Below is a small trained network, with its code and all its weights. Each question gives an input and a class and asks what happens when units are switched off, that is, made to give their printed mean instead of their output.

import numpy as np


def w(rows, s, z=0):
    codes = np.array(rows[::2]) - 128.0
    scale = np.full(codes.shape[1], s)
    scale[-1] = z or s
    return codes * scale


def f(y):
    return y / 2 * (1 + np.tanh(0.7978845608 * (y + 0.044715 * y**3)))


def log_softmax(a):
    a = a - a.max(-1, keepdims=True)
    return a - np.log(np.exp(a).sum(-1, keepdims=True))


def net(x, mask):
    res = np.array(x, float).reshape(1, 2) / 4 @ E
    y = f(res @ A[0][:, :-1].T + A[0][:, -1])
    res = res + np.where(mask, y, B[0][:, -1]) @ B[0][:, :-1]
    return log_softmax(res[-1] @ U[:, :-1].T + U[:, -1])


A, B = {}, {}
E = w([
[139,247,7],'x0',
[79,205,192],'x1',
],0.014)
A[0] = w([
[120,7,18,186],'n0',
[92,45,241,98],'n1',
[81,212,15,55],'n2',
[149,254,241,60],'n3',
[40,176,188,94],'n4',
[103,48,152,78],'n5',
[122,195,187,254],'n6',
],0.0095,0.0099)
B[0] = w([
[86,56,134,222],'n0',
[152,230,111,226],'n1',
[199,196,164,245],'n2',
[243,72,72,195],'n3',
[233,33,118,178],'n4',
[193,155,116,165],'n5',
[5,89,138,242],'n6',
],0.026,0.013)
U = w([
[173,207,128,65],'0',
[163,9,97,93],'1',
[3,103,150,254],'2',
],0.012,0.0065)

Each question gives the input, the list of numbers given to net, and the class t.
The units are the neurons (one row each of A and B). Each row of codes is followed by its name. A weight is (code - 128) times the scale printed after its matrix; where a second scale follows, it is the last column's (A, B and U).
mask holds one flag per neuron, in row order. A switched-off neuron (its flag False) gives its mean, the last column of its row in B, instead of its output. The means were averaged over made-up inputs and are rounded, as every weight is.
A unit's drop is (log p(t) with every unit on - log p(t) with that unit switched off) / (log p(t) with every unit on - log p(t) with every unit switched off).
The circuit of an input: a set's keep is (log p(t) with only the set's units on - log p(t) with every unit switched off) / (log p(t) with every unit on - log p(t) with every unit switched off). Starting from all 7 units, units are removed one at a time, each time the one whose removal leaves the highest keep (on an exact tie, the one counted first), for as long as the keep stays at least 0.8.
units of the circuit, in order: the units of the circuit, biggest drop first
unit that matters most: the unit with the biggest drop
top k neurons: the k neurons with the biggest drops, biggest first
drop of u: that unit's drop, to one decimal
input [3,1], class 2: unit that matters most => n1
input [-6,8], class 1: top 3 neurons => (n4 n3 n2)
input [3,0], class 2: units of the circuit, in order => (n1 n3)
input [-5,4], class 0: top 2 neurons => (n1 n0)
input [7,8], class 1: top 4 neurons => (n3 n4 n1 n6)
input [3,3], class 2: top 2 neurons => (n1 n6)
input [-2,0], class 2: top 2 neurons => (n2 n3)
input [-3,0], class 2: top 2 neurons => (n2 n3)
input [3,-3], class 2: top 3 neurons => (n3 n4 n1)
input [3,2], class 2: top 2 neurons => (n1 n6)
input [-5,-3], class 0: top 2 neurons => (n1 n6)
input [-2,3], class 2: top 2 neurons => (n2 n6)
input [-7,3], class 0: drop of n1 => 1.3
input [-8,7], class 0: drop of n1 => 8.7
input [-3,6], class 1: units of the circuit, in order => (n4)
input [-7,-7], class 0: drop of n5 => 0.2
